Known rows:
zevik: [-11   5  -4  -6  -3 -12  -1   4   1  -1  -4   1  -6  -7  -5   6  -5  -7
   4  -3   9   9   3   4  -4   3  12  -8  -2  17  -9   1  -4 -12  -7 -25
   6 -10  -7  -1  16   9 -13   5]
deflum: [ -6 -33   6   1 -13  11 -10   5   9  14 -27  13 -20  28 -34 -10  -2  19
  34 -16   0   0   2  10  -7  -1  29   0  -8 -11  16 -19 -23  13   0  -7
 -39  -3   9 -17 -44   5 -31  -6]
veskom: [  3 -21   0  -8 -12  10 -13  -1   4  -3   4  15 -12   8  -9   2   4   4
   6 -20  -6   4   8   5  -3   0  21   5 -12  -1  14 -13 -11   7   6  -3
 -26   4   4  -8 -27   2 -22   6]
flagrun: [ -7 -14   3   8   3  10   5   5   2  -4  -5  -3  -1 -11  -3  -9   1  14
   1  22   3  -3   8 -13  13  -2  -5   2   2   2   4  -1  10  16  -8  -5
  -1  -1   8 -11  -9  -4   1  -7]
teflidri: [  8  16   8   9  10 -14   4   8 -15  20  -7 -12  -5  42   1   6  12  -6
  19   5 -11 -11 -22   3  -7   5 -12  -3   5 -36  -4  13 -13  -3   4  33
  -1   5   1   5 -14   2  27  -6]
klofigol: [  6  25   9 -12  13 -28   0   2 -11  19 -13 -15  -7  24   9  17  -1 -17
  12 -10   7  -8 -29  17  -9  13   0  -6   0 -15 -22  12  -6 -25   5   9
   8   8 -18  13  10 -11  23  -1]
pizegol: [ -9   6  -2  -6  -3 -12   0   3   1   2  -5   1  -4  -5  -4   6  -6  -9
   3  -5  10   6   0   8  -6   2  10  -9  -2  13  -8   3  -4 -13  -4 -21
   6 -10  -7   2  15   6 -10   3]
stelur: [ -5  -5  -3 -23  -6  -1 -19   6 -13 -22  21  -8  -9 -13  22   8   7   7
  -9  -2  -2  13  15 -13  16  22  17  18 -12  21   0  10  14   1  -5 -17
   3  19 -12   4  13  -6  -4   7]
tifliflal: [ 10   5  17   2  17  -4   8   2 -10  18 -14 -16   0  19   9   2   4   3
   9  14   0 -21 -24   2   7   8 -17   4   5 -32  -8   8   7   3   4  29
   1  15  -3   3 -15 -24  37 -15]
netil: [-23  32   2 -26 -18  -5  15 -14   5  11   1   9  -1   2   5 -28 -15  -8
 -20 -11  14  17  21  21  -3 -36   9 -28  20   3   7  11  -3 -15  -4 -10
   8 -21  -2  -1  14  -3  -9  -4]
mozer: [  5  -1  -3  -4  -4   5  -4  -6   3 -11   9   9   5 -10  -1  -3  -3   1
  -8  -7   3   0  -1   4  -6   2  -1   6  -2  16   2  -7   4  -5  -2  -5
   0   4  -3   9   9   4 -12   6]
lopli: [ -1  24 -27  15  -3 -22  -9  -3 -10   7   1   6 -26   3 -16 -28  -9  29
 -26  16 -10   7  19  -4  22 -28  11  10   8 -13  19   5 -22 -10  17  23
  -6 -52  39   4   0   0 -14 -22]
triflol: [  8  15   8   9  10 -14   4   8 -15  20  -7 -12  -4  41   1   6  12  -5
  19   6 -11 -12 -22   3  -7   5 -12  -3   5 -37  -4  13 -13  -3   4  33
  -1   5   1   5 -14   2  27  -6]
vatrak: [ -4 -11  -7  35  -9   2   5   7  -4   5  -9  -8   7  14 -12  11  11  -5
  12   7  -8   9  19  -1   2 -14  -8  -3   4  -7  13  -1  -4   8   0   7
   5 -12  12   3  -6  18  -5   1]
dranum: [  9   1  -8  -7   3   7  -2  -8  13  -9   2   3   6 -13   4  -1  -7  -1
  -8 -11  -4   4  -2   0  -2  -2   0   0   0  10  -7 -13   1   0   8   1
   0   6  -4  -2   6   0  -5   7]
tuser: [  6  23  10 -11  10 -26   2   0 -10  22 -13 -11  -3  22   7  16  -3 -19
  11 -13   8 -10 -29  21 -12  10  -1  -7   0 -17 -19  12  -7 -25   7  11
   7   5 -16  15   9 -12  22  -3]
fluzor: [ 10   4  16   3  17  -4   8   2  -9  18 -13 -15   0  18   9   1   4   4
   8  14   1 -20 -23   1   7   7 -16   4   5 -30  -8   9   7   4   4  27
   0  14  -3   2 -15 -23  35 -14]
luklusos: [ 19  -5  -3   0  -8  12   6  -8  17 -23  24  26   5 -22  -5  -9 -12   7
  -8  12  13 -10 -25  16 -12   5 -19   0 -11  17   5 -24   7 -14   0   2
  11   9   3  18   7  21 -16   4]
druri: [  8  15   8   9  10 -14   4   8 -15  21  -7 -12  -4  41   1   5  11  -6
  19   6 -11 -11 -22   3  -7   4 -13  -3   5 -37  -4  13 -13  -3   4  33
  -1   5   1   5 -14   2  27  -6]
trufam: [-30  10  16 -13 -22  25  28   1   6   4   9   4  14  30   6 -29   9 -12
  12   5  -4  18  26   0 -15 -31 -12 -39  24 -10  17  12   0  21 -26  -5
   3   8  -7 -23 -15  25   0   9]

Facts:
bripe τ a; dreskule τ f; notan τ g; stusasin τ e; vugridru τ f
teflidri τ b; lostin τ c; trugol τ e; ladrus τ c; rumel τ d
figo τ c; sasuk τ c; dakerus τ c; luklusos τ f; veskom τ d
netil τ c; skeflos τ c; klofigol τ c; mozer τ e; trostir τ f
nopasti τ f; plofla τ c; rize τ b; lopli τ b; nomuto τ f
bagofan τ b; griplobi τ b; sefle τ f; zoska τ e; ropludron τ f
brapu τ c; stesos τ c; vamom τ b; flagrun τ a; skipek τ d
gigrak τ c; kloplum τ c; kiflu τ a; veli τ b; pliladim τ f
staber τ f; stofam τ a; mepos τ a; treplon τ a; skufak τ b
kefledren τ d; figrum τ a; rere τ f; pagek τ a; flovogun τ b
tufo τ e; vekor τ c; tribran τ a; tregrak τ g; pustil τ c
klilok τ b; dozok τ a; fofostus τ a; vabon τ f; flamu τ f
kaso τ e; rugru τ a; vatrak τ b; stoplem τ d; kotrol τ f
skibudris τ c; kemi τ e; rasiklu τ a; deflum τ b; gruke τ b
skosis τ f; triflol τ b; likin τ a; nobon τ g; stinil τ c
brasolas τ b; drudra τ e; nepor τ c; duse τ a; floskol τ c
drastar τ e; lifol τ b; dobrur τ a; roflun τ c; zatur τ c
staste τ d; noklagrol τ a; brastom τ d; zasko τ a; noflek τ a
nokis τ e; stoflu τ a; skesaklum τ a; tase τ f; lasi τ a
flelogri τ b; fluzor τ a; sibri τ a; skosir τ g; febak τ e
leton τ g; fupe τ e; skestam τ d; koviner τ b; skegri τ f
vusko τ b; dranum τ f; zevik τ c; brefas τ a; rasku τ f
trubroner τ d; letropos τ f; klezom τ a; trufam τ b; girus τ a
flatepla τ c; trole τ b; vigraske τ e; flener τ e; brasis τ g
stute τ d; tifliflal τ a; stelur τ g; plomigel τ a; flozo τ e
trogruk τ g; pleskas τ c; solom τ f; granibu τ b; traplafo τ g
futus τ a; tuser τ c; druri τ b; pizegol τ c; bripe Ψ flener
notan Ψ skufak; stusasin Ψ zasko; lostin Ψ flamu; trugol Ψ ladrus; ladrus Ψ nobon
rumel Ψ rugru; sasuk Ψ flelogri; dakerus Ψ febak; luklusos Ψ notan; veskom Ψ vamom
netil Ψ gruke; skeflos Ψ ropludron; mozer Ψ kotrol; trostir Ψ lopli; nopasti Ψ veskom
plofla Ψ pustil; rize Ψ tribran; lopli Ψ flozo; nomuto Ψ netil; bagofan Ψ flovogun
zoska Ψ nomuto; ropludron Ψ dreskule; brapu Ψ nepor; stesos Ψ trubroner; vamom Ψ deflum
flagrun Ψ dakerus; gigrak Ψ staber; kloplum Ψ vekor; kiflu Ψ stute; pliladim Ψ triflol
treplon Ψ stoplem; skufak Ψ flatepla; kefledren Ψ bagofan; figrum Ψ lostin; rere Ψ stusasin
pagek Ψ vugridru; flovogun Ψ pleskas; tufo Ψ skeflos; vekor Ψ skibudris; tribran Ψ mepos
pustil Ψ bripe; klilok Ψ drudra; dozok Ψ zoska; fofostus Ψ trufam; flamu Ψ dobrur
kaso Ψ flagrun; rugru Ψ leton; vatrak Ψ rasku; stoplem Ψ stelur; kotrol Ψ luklusos
skibudris Ψ figo; kemi Ψ trole; rasiklu Ψ brapu; deflum Ψ sasuk; gruke Ψ staste
likin Ψ noflek; nobon Ψ noklagrol; stinil Ψ kefledren; drudra Ψ tase; nepor Ψ roflun
duse Ψ tuser; floskol Ψ brastom; drastar Ψ kloplum; lifol Ψ tregrak; roflun Ψ kiflu
zatur Ψ treplon; staste Ψ trostir; noklagrol Ψ solom; zasko Ψ drastar; noflek Ψ pagek
nokis Ψ likin; stoflu Ψ brasis; skesaklum Ψ vigraske; tase Ψ pizegol; flelogri Ψ girus
sibri Ψ trugol; skosir Ψ rumel; febak Ψ lasi; leton Ψ skegri; fupe Ψ sibri
skestam Ψ zatur; koviner Ψ druri; skegri Ψ vabon; vusko Ψ klofigol; dranum Ψ tifliflal
zevik Ψ figrum; brefas Ψ plomigel; trubroner Ψ fofostus; letropos Ψ plofla; klezom Ψ zevik
trufam Ψ dozok; girus Ψ lifol; flatepla Ψ tufo; trole Ψ trogruk; vigraske Ψ griplobi
brasis Ψ vatrak; stute Ψ brasolas; stelur Ψ vusko; flozo Ψ skesaklum; trogruk Ψ teflidri
pleskas Ψ futus; solom Ψ stoflu; granibu Ψ veli; traplafo Ψ skipek; futus Ψ skosis
pizegol Ψ sefle

Rows:
No name comes twice in this set of rows, the named rows included.
[ -2 -33  -1  50  -8  14  11  -2   3   7 -26 -18  22 -12  -7  24   8  -6
   3  10   1   6  31   3  20 -21 -16   6   6   2  15 -10  23  16   6   4
  13  -5   8   9  -4  -8   1  -5] | stoflu
[ 17  -5   4   3 -15  10   5  -8   7 -22  31  32   6 -17  -9 -11  -8   6
  -7  15  21 -17 -26  22 -17   8 -22   5 -13  20  14 -19   9 -20  -9  -1
  10   8   2  30   9  24 -20   2] | tufo
[-11  23   3 -33 -14  24  19 -23  20  -3  10  10  15  -3  18 -34 -13  -7
 -24 -18   0  18  20  12  -5 -38  -5 -28  24   4   5  -2   8   4   0   4
   4   7 -10 -12   3  -3  -3   6] | nomuto
[  0  -3  -2  -1  11   8  -7  -4   6  -2  10  18  26 -29  -5  -1  -3 -15
 -16 -21  -7 -12   0 -21 -24  10   3   7  -4   5  -5  10 -11  11  -2 -18
 -10 -17   3  -9  16  -3  -2   8] | stusasin
[ 11 -23 -16  39  -9  13   3 -13  15  -2 -20 -16  30 -18  -1  36   2 -22
  -7 -23  -5  18  28  14   7 -23 -11   6   2  16   4 -22  18   2  23   6
  16   2  -2  17  13  -1  -8  11] | solom
[  8  -8   4  24 -20   7  14   8   1 -16  31  33  -3   4 -23 -16   1  13
  12  43  15 -18 -25  15 -16   4 -29  -5 -11  -1  26 -13  -3 -12 -17   7
  12  -7  20  23  -8  47 -19  -4] | skufak
[ -9 -27   9 -20 -13   0 -13  -3  15  18 -35  14 -21  10 -30   2 -17   7
  26 -36  20   1  -5  29 -12   4  42  -4 -13   7   0 -22 -18  -7   3 -30
 -34  -2  -8  -7 -24  -9 -37  -4] | sasuk
[ -6 -14  -9  36 -14  -8   5  -3   3  10 -25 -15  17  -9  -9  39   2 -27
   5 -15   9  17  27  21   2 -17   0  -3   1  16   3  -6   9 -13   9 -15
  19 -15  -5  21  21   4 -12   6] | ladrus
[-13   0   1   2  14  -7   0   5   7  14   3  23  28 -35 -15   7  -8 -31
 -10 -19   3 -17  -5 -21 -36  14   9  -6  -6  -2 -11  23 -25   5  -7 -37
  -4 -41   5 -15  25   2   1   4] | vekor
[  5 -15  -9  26  -9   7  -3  -9   4  -3 -11 -10  21 -11  -1  25   4 -15
  -6 -20  -3  12  23   9   3 -13  -4   9   2  18   6 -11  13  -1   9  -2
   7   0  -4  17  14  -1 -11   9] | trugol
[ 26  17   5 -11  15  -5   2 -10   3   7  -1  -5   6  12  14   8  -4  -9
  -1 -13  -3 -15 -36  15 -10   9 -15   2  -1 -17 -17  -5   1 -15  17  32
   4  23 -13  14   1 -13  25   0] | dreskule
[  2   0  -9  -4  -2  -2 -10   6  -8 -17  21  -2 -13   6  10   6  14   1
  -2   1 -15  12  10 -13   7   6   7   4  -6   7   2   0  -3   4  -1   0
  -2   9   0  -7  -4  12  -4  12] | stute
[  1 -26   1  14 -22  10  -7  -7  -6  -2   2  -7  23 -18  10  30   7 -15
 -13 -21   4  10  33  11  10  -4   3  19  -9  10  21   3  21   0  11  -5
   9   5  -6  26  12 -13  -7   4] | brasis

The same elements again, as new rows of numbers:
Known rows:
fluzor: [-7 -5  1 -1 -3  1 -4 -1 -1 -3  0 -5  5  2  3 -9  1 -7 -4 -4  2 -7 -8  7
  1 -2 -4  3]
dakerus: [-12   3   2   3  -2  -2  -2  -3  -2   3  -6 -11   2   8   1 -20   0   1
  -9  -2  -2 -12  -5  14  -4   4 -12   6]
gruke: [-17   5   6   1   3  -1   8   4   3  -1   2  -5   3   8   8  -1   0   3
   0  -5  -7  -7   6   2  -2  -1  -7   9]
flener: [-11 -10  -2   5   5  -3  -6   5  -5 -13   2   4  21  -7  11   3   0  -7
 -13  10  -3   3  -5  -7   6   0  -6 -15]
pustil: [ -6   3   8   3  -2  -4  -9   6 -18 -10   4   3  15  -3   0  -6  -1  -1
 -20  10  -5  -2   6   2   2   2 -18  -3]
nokis: [  1  -8  -7   2 -16  -9  -5   4   7   5  -5  -7  -1  13   9  -9   4 -29
   2 -17   5 -10  -4  12  -7   0  -4   1]
floskol: [ -8   2   8   1 -24   1  -5   3  -1   0 -15 -10   0   9   1 -12  -1 -14
  -8  -1  -3 -13   3  28 -15   4 -10  17]
ropludron: [-8  3  6 -1  1 -3  4  7 -2  2 -3 -2 -3  9  2 -9  1  0  0 -1  2 -2  0 -5
  0 -3  0 15]
kloplum: [-11  -2   1  -2 -12   0  -4 -12 -12 -10  -4  -6   3   4  -1  -8  -4  -2
  -5   7   3 -15  -4   6  -5   2  -7  11]
tuser: [-14   9  -8   2 -16   9   3  -7 -25 -19   7 -14  -2 -13 -12   0   3 -10
  -9   1  10  -7 -14 -15 -11  -9  -8   7]
trubroner: [-12  -4  -2   3  -4  -1   4   6  -6  -2  -4  -7   3  10   4 -14   3  -4
  -7   7  -5 -10   0   4  -4  -6 -16   6]
brasolas: [-21   7   6   4  -1 -11  10   5  -5  -4   2  -5   6   5   5   2  -8   4
   0   0  -1  -5   0  -9   3  -4  -2   1]
veli: [ -4  10  14   3  -6 -16   0   8  -9   0  -1   1  11  -4  -5   0 -13   5
  -2  -5  -2  -1  -7  -5  11  -4   8   0]
flamu: [ -1   6   4   0   7  -8   2   1  -7  10   4   4  -6   8   0 -14  -2   4
   0  -2   4  -4  -1  -5  10  -3   0  10]
fofostus: [-16  -3   2   3  -4  -1   2   1   2  -5   5  -7   6   8  13  -2   1  -8
  -8  -2  -5  -7  -1   7  -3  -1 -10   1]
brapu: [-11   5  -3   2  -6  -8  -4   0  -8  -6   4  -7   2   7   2  -8  -3  -7
 -11   0  -2 -11  -2   4  -3  -1 -19   4]
stesos: [ -9   2   0   1  -2   2  -2   1  -5  -3   2  -7   1  14   9 -10   2  -9
  -8   1  -3  -8   8  19  -8   1 -24  11]
fupe: [  4  -6  -6   1 -11   4  -3   5  -3  -5   6  -5   3   1   7  -3  14 -29
  -1 -15   5  -4  -1   9  -7  -2  -8   3]
deflum: [-16   4   9  -2   2  11   9   7   0  -8   1  -9   1   5   5   0   6   6
  -1  -3   0  -4   7   4  -5  -1  -2  12]
flelogri: [-18   3  10  -2   1  11   4   2   3  -9   2  -9   1   3   8  -2   7   5
  -2   0  -3  -3   7   3  -2  -1  -1  11]

Rows:
No name comes twice in this set of rows, the named rows included.
[ 14   9  13  -6  -7 -12  -1  11 -11   3   4   5   1   6  -2  -2 -10  -8
   7 -11  -2   2   8   8   4   1   0   8] | granibu
[  3   2  10  -4   4  -4  -1  19  -9  -5   7  13   2   8   5   3   3  -4
  -6   8  -2   5  22   2   4  -2 -11  11] | letropos
[ -1 -14   6   0  -5  14  -5   2   5  -8 -11 -10   7  -6   7 -11  14  -8
  -6   0   1  -6  -5  18  -2   7   5   3] | drudra
[  5   2   7   4  20   5   6  -1  -7  16   3  -7  -1  -7  -5 -27   6  21
  -1  -7   5   4 -17  -6  19  -1   5   5] | staber
[  3 -14  -1   2  -3   4  -5   0   8   3  -1  -5   3  11  14 -16   7 -17
  -1  -9   2  -6   0  21  -2   9  -8   3] | kaso
[-10   3   9  -1 -10 -12  -3   2 -10  -1  -7   1   3   1  -4  -9 -12   5
   2   8   5  -6  -5 -11   7  -1  14   9] | vabon
[ -9  -3  -1  -1   4   6   3  -7  -1  -3   5  -7  -1   3   9 -11   4  -4
  -2  -3   3  -5  -5   4   3  -3  -8   5] | treplon
[  0   4  16  -7 -21 -11  -5  17  -7  -3  -8  11   8   7  -4   4  -8  -8
  -5   9  -1   0  16   9  -2   2   7  19] | dranum
[-25  -2   3   3   6   5  -4  -6  -2  -8  -8 -17  16  -7  15  -4   5   1
  -3  -3  14 -11   0  -6  -6  16  -7  -5] | tregrak
[ -4   1  10   2 -12  11  -7  -2  -4  -5 -11 -15   6  -6  -1 -18   5   0
  -8   6   1  -5  -3  21  -6   6  -4   8] | pizegol
[ -5  -5   7   0   3  -2  -4   6  -8 -12   6   7  16  -3   7  -1   0  -6
 -10  10  -6   2   6   1   4   0 -10  -7] | bripe

The same elements again, as new rows of numbers:
Known rows:
mozer: [  2  13  -7   6  -9  -9   1  11  -6   9  -1 -12 -24   0]
flatepla: [  2  19  -1  14   2 -20  -7   9  22  -3   7  -4 -41 -17]
stusasin: [  6  13  -4   6 -17  -1   0   3  -5  22  -3 -10 -23   3]
gigrak: [  0  -3   2  10  -1 -10 -10   6  19   8   8  -7 -21  -6]
treplon: [  7   6  -1   6  -6 -11  -4   4   9  14   4  -6 -20   0]
noflek: [  4   6  -2   6  -4 -12  -4   6   8  11   6  -8 -19  -2]
flelogri: [ 17 -17   5  14  10 -14   3  10   2   3   6  -6 -27   4]
nomuto: [-25  -7  10  -1  -4 -17   0  -1  13  -1  -1  -9 -30   7]
kiflu: [  6   6  -1   6  -6 -11  -5   5   9  13   4  -7 -20  -1]
kotrol: [ -9   9  15  11   1 -16  -1   7   9   5  -3  -5 -36 -10]
brastom: [ -3  -8  13   9  -2 -10 -20   6  10   7   4 -15 -25 -10]
skosir: [ -1  -3  -5   6  -8 -13 -12   8  13  11   3   5 -22  -7]
ropludron: [-10   8  16  10   2 -14  -5   9   9   4  -4  -7 -35 -10]
skosis: [-10  -2  20   7   1  -6 -12  12   8   8  -6 -12 -24  -5]
stoflu: [ -3   4  -4  11  -6 -19   0   7   6  12   5 -10   6 -12]
skesaklum: [ -7   5  -8   5   9  -5  -5   7   1  22  23  -6 -24  -5]
trole: [ -1   1   2  11  -1 -10  -3   3  10   8   2 -11 -24  -4]
klofigol: [  0  -3   4   9   0  -5 -17  11  19   7   5 -11 -20  -6]
skeflos: [  1  13  -1  13   1 -17  -8   8  21   0   7  -5 -36 -14]
pleskas: [  3  -2   2  11  -4  -9  -7   3  20  11   6  -5 -23  -4]

Rows:
No name comes twice in this set of rows, the named rows included.
[ -4  -1   4   8   4  -2 -13  11   8   9   4 -17 -22  -5] | griplobi
[ -1  -3   1   9  -4 -13  -7   3  21   6   7  -7 -22  -3] | stesos
[ -6  -5  -7  10 -10 -18  -9   9  11  11   2   3  -3 -15] | brasis
[  5   0   5  10  -7  -2 -12   1  21  19   4  -6 -23  -4] | skibudris
[-27  -3   8   6  14  -6   0   3   1  20  18  -4 -34  -5] | trostir
[-16  -7  -6   1   0 -14  -6   0  21   3  16  -8 -26   3] | netil
[ -4   4  -5  13  -7 -20   1   7   6  13   4 -10  10 -14] | noklagrol
[  0  10  -7   7 -10  -9   1  10  -7  11  -1 -12 -17   0] | fupe
[ -8  -5  -7  13 -11 -20  -6   9  11  13   1   3   6 -19] | nobon
[ -7  -4  17  10   2 -12   0   6   6  10  -2  -5 -28  -3] | nopasti
[-20  -9   1   6   8 -12  -9  -4   5  14  25  -9 -34  -7] | staste
[  1   5  -4   9  -5 -16  -2   6   7  12   6  -8  -7  -7] | sibri
[ -5  -8   9   6 -10 -21  -9  -4  15   0   1 -11 -28  -2] | trubroner

